Each row has a name. Each piece below is followed by the name of the row it came from, unless a question asks for something else. Each question is about the rows just above it. Places in a row count from 1.

[127  88 181 109 111 131 141 112 129 152 153] : ripo
[131  87 156 113  99 125 156  73 137 194 134] : nat
[110  98 146 114 100 125 156  73 132 184 120] : vuk
nat in full:	[131  87 156 113  99 125 156  73 137 194 134]
vuk in full:	[110  98 146 114 100 125 156  73 132 184 120]
ripo in full:	[127  88 181 109 111 131 141 112 129 152 153]
Go on from [100 125] to the end of its row.	[156  73 132 184 120]
Go on from [181 109] to the end of its row.	[111 131 141 112 129 152 153]

[133 136 138 161 174 172  96 158 127  86 114 145 163 100  96 182 178 126
 103 149] : dib
[ 87 188 148  90 136 105 163  98  97 170 152 111 110 188 182  74 116 170
 184 140] : Gemot
[153  77  88 175  89 169  93 166 114  91  96 155 166 189 182 133 162  75
  87 110] : puv
[181  75  99 103  74 112 102 102 166 102  73 178 126  93 137  74 167 171
  99  82] : pid
[131 125 174  90 162  82 160  74 161 155 180 107  78 116  93  87  95 132
 134 173] : nitel
[183 174 123 171  88 181 162 174 176 153 123 183 173 181 168  96 184 180
 183 111] : pode
[108  94  89 109  93 117  88 102  77  80  92 122 119  81  72  96 142  94
  77  75] : denus
[179  93 160 162 113 148 155 149 179 161 158 144 162  84  89 160 143  90
  88 142] : zatam
[144] is at row and place	zatam, 12
zatam in full:	[179  93 160 162 113 148 155 149 179 161 158 144 162  84  89 160 143  90
  88 142]
Go on from [188 182] to the end of its row.	[ 74 116 170 184 140]
Gemot in full:	[ 87 188 148  90 136 105 163  98  97 170 152 111 110 188 182  74 116 170
 184 140]
After [ 88 175  89 169], its row goes on with	[ 93 166 114  91  96 155 166 189 182 133 162  75  87 110]

[127 147 128 134 122 131 133 132 120 144 128 115 121 109 122 129 133 140
 141] -> rek
[118 142 136 139 131 132 120 125 121 152 125 129 116 118 127 127 130 132
 135] -> gurum
[127 147 128 134 122 131 133 133 120 144 128 115 121 109 122 129 133 119
 137] -> nameg
Go on from [131 133 133] to the end of its row.	[120 144 128 115 121 109 122 129 133 119 137]
Which row holds [118 142 136 139 131 132 120 125 121 152 125 129 116 118 127 127 130 132
 135]?	gurum
rek in full:	[127 147 128 134 122 131 133 132 120 144 128 115 121 109 122 129 133 140
 141]
The rest of the row after [121 152 125 129]:	[116 118 127 127 130 132 135]
Go on from [133 133] to the end of its row.	[120 144 128 115 121 109 122 129 133 119 137]

[153 153 143 150 152 169 146 159  98 154 153 171 163 127 151 156 132 160
 104 158 141 146 140 147 128 170 144 154 149 139  95] : puz
[138 143 148 149 130 126 137 134 157 144 139 135 149 142 140 138 137 125
 159 141 140 141 154 150 139 122 146 153 137 143 152] : rir
[178 183 184  84  78 118 171 162 141 183 175 106  77 193 178 168 180 135
 131  61 177  85 180  86 201 101  89  65 173 192 146] : Peze
[177 161 162  96 151 165 149 183 107 165 161  85 136  91 152 158 205 137
 116 112 178 146 171  98 184 122  96 112 139 166  97] : Kivaz
[ 59  65  72 159 132  83  91  56 192  60  70  85 137  91  81  75  83  98
 186 151  72 136  76 154  85 116 155 147  91  72 199] : Rop
Go on from [ 85 137  91] to the end of its row.	[ 81  75  83  98 186 151  72 136  76 154  85 116 155 147  91  72 199]
The rest of the row after [155 147  91  72]:	[199]
Peze in full:	[178 183 184  84  78 118 171 162 141 183 175 106  77 193 178 168 180 135
 131  61 177  85 180  86 201 101  89  65 173 192 146]

[188 176 166 146 169 176 189 186 202] = leso
[188 176 166 146 169 176 189 186 170] = kogi
[188 176 166 146 169 178 189 186 202] = Pibe
q: [188 176 166 146 169 176 189 186 170]	kogi
q: [188 176 166 146 169 176 189 186 202]	leso

[119 154 102 122 111 117 139 131 131 107 138 138 143 145  85 122 146 109
 138 132 109 111 141] -> Tos
[114 147 108 121 132 147 154 119 149 115 130 153 143 137  92 128 156 120
 138 135 126 129 148] -> povo
[103 163 116 122 127 117 138 114 138 107 150 156 120 137  87 126 148 119
 148 140 110 120 157] -> Vorod
[106 158  89 121 132 129 157 128 118 103 138 157 123 131  88 123 156 108
 151 143 110 125 152] -> meko
[104 141 107  96 134 112 137 141 144 102 132 157 137 131  74 125 166 102
 148 130 116 125 147] -> subov
[101 157  97 105 149 130 156 132 142 114 143 168 130 145  94 102 164 110
 152 148 105 115 143] -> zelo
[ 96 149 126 105 130 123 144 144 117 105 135 139 117 134  92 123 163 104
 137 129  85 137 152] -> Ralu
[114 147 108 121 132 147 154 119 142 115 130 153 143 137  92 128 156 120
 138 135 107 124 149] -> ruz
[107 150 109 102 140 140 150 137 135  96 117 143 124 147  69 116 163 112
 141 142 115 133 148] -> Lam
zelo in full:	[101 157  97 105 149 130 156 132 142 114 143 168 130 145  94 102 164 110
 152 148 105 115 143]
After [117 139], its row goes on with	[131 131 107 138 138 143 145  85 122 146 109 138 132 109 111 141]
Which row holds [ 96 149 126 105 130 123 144 144 117 105 135 139 117 134  92 123 163 104
 137 129  85 137 152]?	Ralu
The rest of the row after [149 115]:	[130 153 143 137  92 128 156 120 138 135 126 129 148]
q: [107 150 109 102 140 140 150 137 135  96 117 143 124 147  69 116 163 112
 141 142 115 133 148]	Lam
q: [101 157  97 105 149 130 156 132 142 114 143 168 130 145  94 102 164 110
 152 148 105 115 143]	zelo

[180 110 176 178 142  85 183 163 168 163 124 113  84 170 102 173  92 195
  66  86 106 157 185 119  99 152 180  68 124 100 111 185] = vup
[133  83 160 149 102  96 116 164 156  99 150  68  93 124  91 108  80 120
 165  99  72 150 131  92 153  80 160 179  94  71  93  99] = rik
[107 139  81  89 134 160  70  99 102  86 102 153 203  80 170  78 154  63
 127 158 171  88  67 118  94 121  95 161 127 156 170  70] = bis
[114 161 147 147  96 141 121 166 160  91 142 147 113 152  85 153 147 135
 129 154 100 183 161 161 165  77 161 174 165  97 133 143] = Vese
[152  79 172 165 150 152 102 166 167 114 136  71 120 134 118 146 110 122
 137 109  77 148 124 124 114 128 165 124  93 130 131 121] = surum
[185 102 186 171 160 156 181 178 166 151 179 105 143 174 146 166 117 163
 189 141 124 174 173  81  80 160 176  83  83 122 151 177] = rimin
[ 90 121  89  97 171 172  94  85  99  89 127 126 172 120 177  95 153  86
 164 147 172 108  81 125 114 128 174 171  80 168 170  90] = Felef
[ 90  93  89  97 171 172  94  85  99  89 127 126 172 120 177  95 153  86
 164 147 172 108  81 125 114 128  77  94 128 155 164  76] = nugap
[110 183 145 117 110 169 126 124 117 106 110 173 143 132 137 154 169 114
 130 175 176 112 138 172 146  69 115  76 172 171 181 129] = gak
[152  79 172 165 150 152 102 166 167 114 136  71 120 134 118 146 110 122
 137 109 125 148 124  76  80 116 165 124  93  77  84 176] = Rin
Rin in full:	[152  79 172 165 150 152 102 166 167 114 136  71 120 134 118 146 110 122
 137 109 125 148 124  76  80 116 165 124  93  77  84 176]
q: [ 90  93  89  97 171 172  94  85  99  89 127 126 172 120 177  95 153  86
 164 147 172 108  81 125 114 128  77  94 128 155 164  76]	nugap
Go on from [125 148 124  76] to the end of its row.	[ 80 116 165 124  93  77  84 176]
[138] is at row and place	gak, 23
surum in full:	[152  79 172 165 150 152 102 166 167 114 136  71 120 134 118 146 110 122
 137 109  77 148 124 124 114 128 165 124  93 130 131 121]

[ 84 132 126 159 166 150 137 102 121 121 132 127 152  84 139 126 112 159
 128 129  92  88 181 167 101 154 189  90  74 114 100 132 124 150 140 117
 134 159 173 164 142 134  85 142 126 144  70  68]  renu
[165  80 152  67 180 141  88 102  68  88 124 123 107 183 101 186 118 153
  84  73  82 126  85 103  92 179 130 135 160 133 170 181 136 136  95 121
  84 106 150 134  65  97 123  69 170  79 116 124]  golap
[ 84 132 126 159 166 150 137 102 121 121 132 127 152  84 139 126 112 159
 128 129  92 106 181 167 101 154 189  90  74 114 158 122 124 150 140 117
 134 159 173 164 142 134  85 142 126 144  70  68]  lutu
Row and place of [141] in the named rows:	golap, 6
The rest of the row after [160 133 170 181]:	[136 136  95 121  84 106 150 134  65  97 123  69 170  79 116 124]

